Below are the code and all the weights of a small trained network. Each question names an input and a target symbol and asks about switching units off, where a switched-off unit gives its printed mean instead of its output.

import numpy as np


def w(rows, s, z=0):
    codes = np.array(rows[::2]) - 128.0
    scale = np.full(codes.shape[1], s)
    scale[-1] = z or s
    return codes * scale


def norm(h):
    return h / np.sqrt((h * h).mean(-1, keepdims=True) + 1e-5)


def f(y):
    return np.maximum(y, 0)


def softmax(a):
    e = np.exp(a - a.max(-1, keepdims=True))
    return e / e.sum(-1, keepdims=True)


def log_softmax(a):
    a = a - a.max(-1, keepdims=True)
    return a - np.log(np.exp(a).sum(-1, keepdims=True))


def net(x, mask):
    ids = ['Ξαβζηλμσ'.index(c) for c in x.split()]
    T = len(ids)
    res = E[ids] + P[:T]
    q, k, v = (norm(res) @ M[0].T for M in (Q, K, V))
    z = softmax(np.where(np.tri(T) > 0, q @ k.T / 2**0.5, -1e9)) @ v
    res = res + np.where(mask[0], z, O[0][:, -1]) @ O[0][:, :-1]
    y = f(norm(res) @ A[0][:, :-1].T + A[0][:, -1])
    res = res + np.where(mask[1:25], y, B[0][:, -1]) @ B[0][:, :-1]
    return log_softmax(norm(res)[-1] @ U[:, :-1].T + U[:, -1])


Q, K, V, O, A, B = {}, {}, {}, {}, {}, {}
E = w([
[103,121,2,116],'Ξ',
[153,102,40,98],'α',
[133,99,92,87],'β',
[223,96,31,64],'ζ',
[87,67,126,107],'η',
[65,58,164,103],'λ',
[151,73,160,48],'μ',
[23,107,177,152],'σ',
],0.0072)
P = w([
[35,147,125,54],'0',
[65,53,127,142],'1',
[93,145,21,72],'2',
[151,229,169,56],'3',
[150,74,136,215],'4',
[103,183,34,46],'5',
[144,254,168,40],'6',
],0.0058)
Q[0] = w([
[127,172,212,121],'head 0',
[210,139,254,244],'head 0',
],0.0087)
K[0] = w([
[79,184,119,115],'head 0',
[64,164,93,2],'head 0',
],0.0097)
V[0] = w([
[3,107,143,210],'head 0',
[153,17,207,33],'head 0',
],0.0053)
O[0] = w([
[241,191,124,245,194],'head 0',
[124,244,180,3,254],'head 0',
],0.0055,0.004)
A[0] = w([
[195,157,196,124,146],'neuron 0',
[77,137,138,143,49],'neuron 1',
[153,115,65,146,167],'neuron 2',
[112,180,81,93,95],'neuron 3',
[195,131,118,213,131],'neuron 4',
[155,31,104,103,139],'neuron 5',
[161,59,119,108,27],'neuron 6',
[187,164,125,158,99],'neuron 7',
[112,144,122,180,3],'neuron 8',
[116,150,166,107,153],'neuron 9',
[127,191,150,113,166],'neuron 10',
[140,180,85,84,101],'neuron 11',
[120,154,108,87,152],'neuron 12',
[174,111,96,89,176],'neuron 13',
[94,89,163,121,159],'neuron 14',
[180,4,151,107,73],'neuron 15',
[98,62,95,129,117],'neuron 16',
[180,146,130,92,83],'neuron 17',
[123,115,65,178,52],'neuron 18',
[203,63,109,70,138],'neuron 19',
[98,170,123,122,78],'neuron 20',
[110,149,152,161,110],'neuron 21',
[121,125,70,131,79],'neuron 22',
[130,134,121,53,160],'neuron 23',
],0.011,0.0042)
B[0] = w([
[85,160,136,158,176],'neuron 0',
[112,131,133,98,141],'neuron 1',
[120,134,193,109,176],'neuron 2',
[128,91,158,148,210],'neuron 3',
[59,215,87,112,153],'neuron 4',
[101,184,169,148,171],'neuron 5',
[117,108,238,90,139],'neuron 6',
[152,143,94,144,150],'neuron 7',
[175,56,158,158,132],'neuron 8',
[160,133,83,126,192],'neuron 9',
[151,129,106,107,214],'neuron 10',
[139,97,126,143,222],'neuron 11',
[117,107,135,171,218],'neuron 12',
[102,140,113,125,210],'neuron 13',
[174,137,122,187,170],'neuron 14',
[130,136,254,112,154],'neuron 15',
[170,187,142,106,159],'neuron 16',
[130,132,87,76,175],'neuron 17',
[128,119,165,77,148],'neuron 18',
[86,127,149,165,200],'neuron 19',
[156,146,153,109,155],'neuron 20',
[104,96,105,114,143],'neuron 21',
[156,133,177,148,153],'neuron 22',
[147,111,113,154,255],'neuron 23',
],0.0093,0.0074)
U = w([
[115,135,183,102,129],'Ξ',
[95,134,151,198,151],'α',
[130,79,105,134,71],'β',
[68,94,111,88,173],'ζ',
[186,115,108,145,64],'η',
[212,141,119,130,45],'λ',
[161,131,119,10,132],'μ',
[120,222,111,112,250],'σ',
],0.014,0.0023)

Each question gives the input, a string of symbols that net reads in full, and the target symbol t.
The units are the heads (2 rows each of Q, K, V and O) and the neurons (one row each of A and B). Each row of codes is followed by its name. A weight is (code - 128) times the scale printed after its matrix; where a second scale follows, it is the last column's (O, A, B and U).
mask holds one flag per unit, heads first, then neurons. A switched-off unit (its flag False) gives its mean, the last column of its rows in O or B, instead of its output. The means were averaged over made-up inputs and are rounded, as every weight is.
A unit's drop is (log p(t) with every unit on - log p(t) with that unit switched off) / (log p(t) with every unit on - log p(t) with every unit switched off).
The circuit of an input: a set's keep is (log p(t) with only the set's units on - log p(t) with every unit switched off) / (log p(t) with every unit on - log p(t) with every unit switched off). Starting from the 12 units with the biggest drops (on a tie, the unit counted first), units are removed one at a time, each time the one whose removal leaves the highest keep (on an exact tie, the one counted first), for as long as the keep stays at least 0.8.
circuit, biggest first: the units of the circuit, biggest drop first
most important unit: the unit with the biggest drop
top k neurons: the k neurons with the biggest drops, biggest first
drop of u: that unit's drop, to one decimal
input ζ σ μ ζ β, target Ξ: top neuron : neuron 15
input λ α Ξ, target α: top 2 neurons : neuron 22; neuron 17
input μ α μ, target α: top 2 neurons : neuron 19; neuron 5
input Ξ η Ξ, target η: top 2 neurons : neuron 3; neuron 11
input α ζ σ, target ζ: circuit, biggest first : head 0; neuron 5
input Ξ ζ Ξ, target ζ: circuit, biggest first : head 0; neuron 3
input η σ σ η Ξ β, target Ξ: circuit, biggest first : head 0; neuron 2; neuron 18
input ζ μ λ, target μ: circuit, biggest first : head 0; neuron 19
input β μ σ β α Ξ, target α: circuit, biggest first : head 0; neuron 22; neuron 3; neuron 2
input σ ζ μ μ λ μ λ, target μ: circuit, biggest first : neuron 19; neuron 10
input β Ξ α, target Ξ: top 2 neurons : neuron 2; neuron 18
input λ Ξ Ξ, target Ξ: top 2 neurons : neuron 2; neuron 18
input λ η α Ξ β α, target β: drop of neuron 0 : 0.1
input μ α λ, target α: top 2 neurons : neuron 10; neuron 5
input μ σ ζ, target σ: drop of head 0 : 2.8
input σ λ β, target λ: drop of neuron 15 : -0.1
input ζ β σ, target β: most important unit : neuron 5
